Each row comes from the steps of one path. Every step used is in the known rows, and no mark comes twice. Write the path behind each row, first mark first.
(in the rows, 128 means zero)
Known rows:
zefi, nulepu, divo: [120  93 178 132  88 135 178 143 103 133 150  92 116 146 152 101  79 142
 143 116]
nulepu, divo: [130  94 162 129 119 166 162 156 134 148 168  93 100 136 145 116  89 140
 149 116]
tevun, meve, divo, nulepu, zefi: [ 66 113 168 140 136 122 156 145 151 134 174 130 114 121 102  95 171 101
 146 158]
tevun, meve, divo, nulepu: [ 80 116 158 142 137 114 144 129 148 145 159 137  90 125 120 105 151 112
 160 130]
divo, nulepu, zefi, tevun, meve: [ 86 137 212 163 108 147 149 158 127 119 179 153 132 143 110  87 132 121
 139 153]
zefi, tevun: [145 131 185 147  99 159 131 139 115 137 150 143 130 147 144 110  91 159
 130 133]
tevun, zefi: [ 96 117 170 125 141 156 156 146 124 138 155 137 113 123 117 124 106 147
 116 164]
divo, meve, tevun: [148 123 146 146 109 132 141 174 115 100 156 138 138 110 151  96  70 138
  95 133]
nulepu, zefi, tevun, meve, divo: [ 71 113 208 142 105 122 159 121 119 121 187 128 145 131  86  87 170 140
 118 163]
zefi, nulepu, divo, meve, tevun: [131 101 177 140  77 120 180 161  84  86 152  95 145 123 160  72  56 132
 102 112]
vepaz, divo, nulepu, zefi: [103 122 146 170 122 140 173 175 149 139 169 142 132 146 132 120 105 101
 115 156]
divo, nulepu, zefi, vepaz: [147 151 181 144 122 155 125 163 146 136 150 166 132 156 120 124 112 122
 124 163]
zefi, vepaz, divo: [141 130 157 157 111 118 147 129 124 151 168 156 124 163 126 159  82 153
  84 142]
divo, nulepu: [140 131 147 145 129 156 132 165 149 146 137 146 101 139 161 117  93 121
 160 129]
nulepu, zefi, tevun: [128 130 197 151  96 164 146 155 120 124 162 142 156 143 125  95 110 149
 116 162]
zefi, nulepu, divo, meve: [131  94 159 155  79 141 183 161 102 125 163  96 130 126 155  94  57 120
 122 118]
divo, meve, tevun, nulepu, zefi, vepaz: [124 136 207 177  96 115 139 148  92  91 176 146 161 146 139 111  91 134
  59 173]
tevun, meve: [ 97 106 157 144 125 122 150 144 124 147 179 130  98 128 120 125 114 150
 138 136]
vepaz, divo, nulepu, zefi, tevun: [102 138 188 176  99 152 166 163 132 125 167 156 150 160 129 101 100 108
 109 153]
divo, meve: [143 117 126 161 110 153 143 174 130 143 162 137 124 114 151 119  73 129
 111 140]
vepaz, divo, meve: [120 110 118 181 103 129 171 170 128 145 178 140 134 127 146 135  60 118
  80 138]

Write each row's path:
[105 152 200 141 137 114 154 132 112  99 151 173 128 161 113 128  87 134
  68 149] => meve, tevun, zefi, vepaz, divo, nulepu
[ 98 130 212 176 103  87 162 122  91 101 181 142 154 174 128 135 102 148
  52 167] => meve, tevun, nulepu, zefi, vepaz, divo
[132 145 195 133 122 135 139 146  99  91 160 163 144 124 110 116  76 151
  52 160] => divo, meve, tevun, zefi, vepaz
[101 145 181 156 137 135 154 131 131 141 156 172 114 165 110 150  91 123
  84 154] => tevun, zefi, vepaz, divo, nulepu
[135  94 145 150 109 168 171 177 133 138 183  99 115 116 149 108  65 119
 123 122] => nulepu, divo, meve
[127 124 143 137 137 139 132 139 158 144 131 137 105 127 144 107 131 113
 161 130] => meve, divo, nulepu
[ 83 102 156 134 132 107 151 120 134 147 174 123  99 120 109 114 151 141
 137 138] => tevun, meve, divo
[ 61 127 198 184 103 124 175 152 124 123 193 152 138 157 104 102 121 111
 109 153] => vepaz, divo, nulepu, zefi, tevun, meve
[107 137 200 133 126 106 164 120  99 103 163 156 141 155 103 140  88 162
  48 158] => meve, tevun, zefi, vepaz, divo
[ 98 122 195 190 101 108 165 123 109 144 188 143 139 181 128 159 105 137
  68 176] => tevun, nulepu, zefi, vepaz, divo
[133 142 180 137 127 138 128 139 157 132 145 153 134 149 109 114 150 116
 125 162] => meve, divo, nulepu, zefi, vepaz
[108 101 208 194  74 163 162 144  96 131 185 102 122 147 164  99  64 121
 116 121] => zefi, tevun, nulepu, divo, meve
[150 134 160 169  97 101 151 149 106 106 169 160 152 145 131 133  59 144
  45 136] => zefi, vepaz, divo, meve, tevun
[124 132 156 144 130 164 145 180 151 136 151 145 127 135 140 103 114 111
 146 157] => divo, nulepu, zefi
[104 116 181 177 102 122 156 167  98  93 175 125 154 125 153  93  94 121
  80 167] => divo, meve, tevun, nulepu, zefi
[106  89 170 184 102 152 168 160 112 143 186  89 104 132 170 117  66 111
 122 125] => tevun, nulepu, divo, meve
[ 95 109 161 200  97  91 170 146  90 109 175 132 137 137 167 122  57 123
  63 135] => vepaz, divo, meve, tevun, nulepu
[132 135 173 166  98 108 161 166 110  91 186 156 177 139 113 119  81 132
  31 164] => nulepu, zefi, vepaz, divo, meve, tevun
[102 100 226 170  90 161 159 124  97 136 174  96 109 166 162 106  84 143
 140 117] => zefi, tevun, nulepu, divo
[122 129 184 198  89  83 153 131  86 108 177 151 144 159 149 139  58 137
  40 142] => zefi, vepaz, divo, meve, tevun, nulepu
[139 142 158 166 117 127 140 142 142 152 153 167 115 170 138 151  80 123
 105 130] => zefi, vepaz, divo, nulepu
[106  96 204 145 114 128 163 132  99 111 167  86 104 148 168 102  90 146
 130 121] => meve, tevun, nulepu, divo
[ 89 132 193 142 131 113 140 128 147 130 174 154 119 146  86 113 169 119
 127 166] => tevun, meve, divo, nulepu, zefi, vepaz
[102 122 187 138  96 114 170 151  72  77 138 136 161 113 132  81  69 138
  70 154] => divo, meve, tevun, zefi, nulepu
[ 79 111 171 201  94  99 184 161  94  95 190 128 163 134 148 112  81 111
  49 168] => vepaz, divo, meve, tevun, nulepu, zefi
[124 127 169 159 108 123 160 143 127 140 183 152 149 161 109 147 104 145
  69 167] => nulepu, zefi, vepaz, divo
[102  87 187 160 113 149 165 136 113 153 175  85  90 150 166 123  91 133
 146 121] => tevun, nulepu, divo
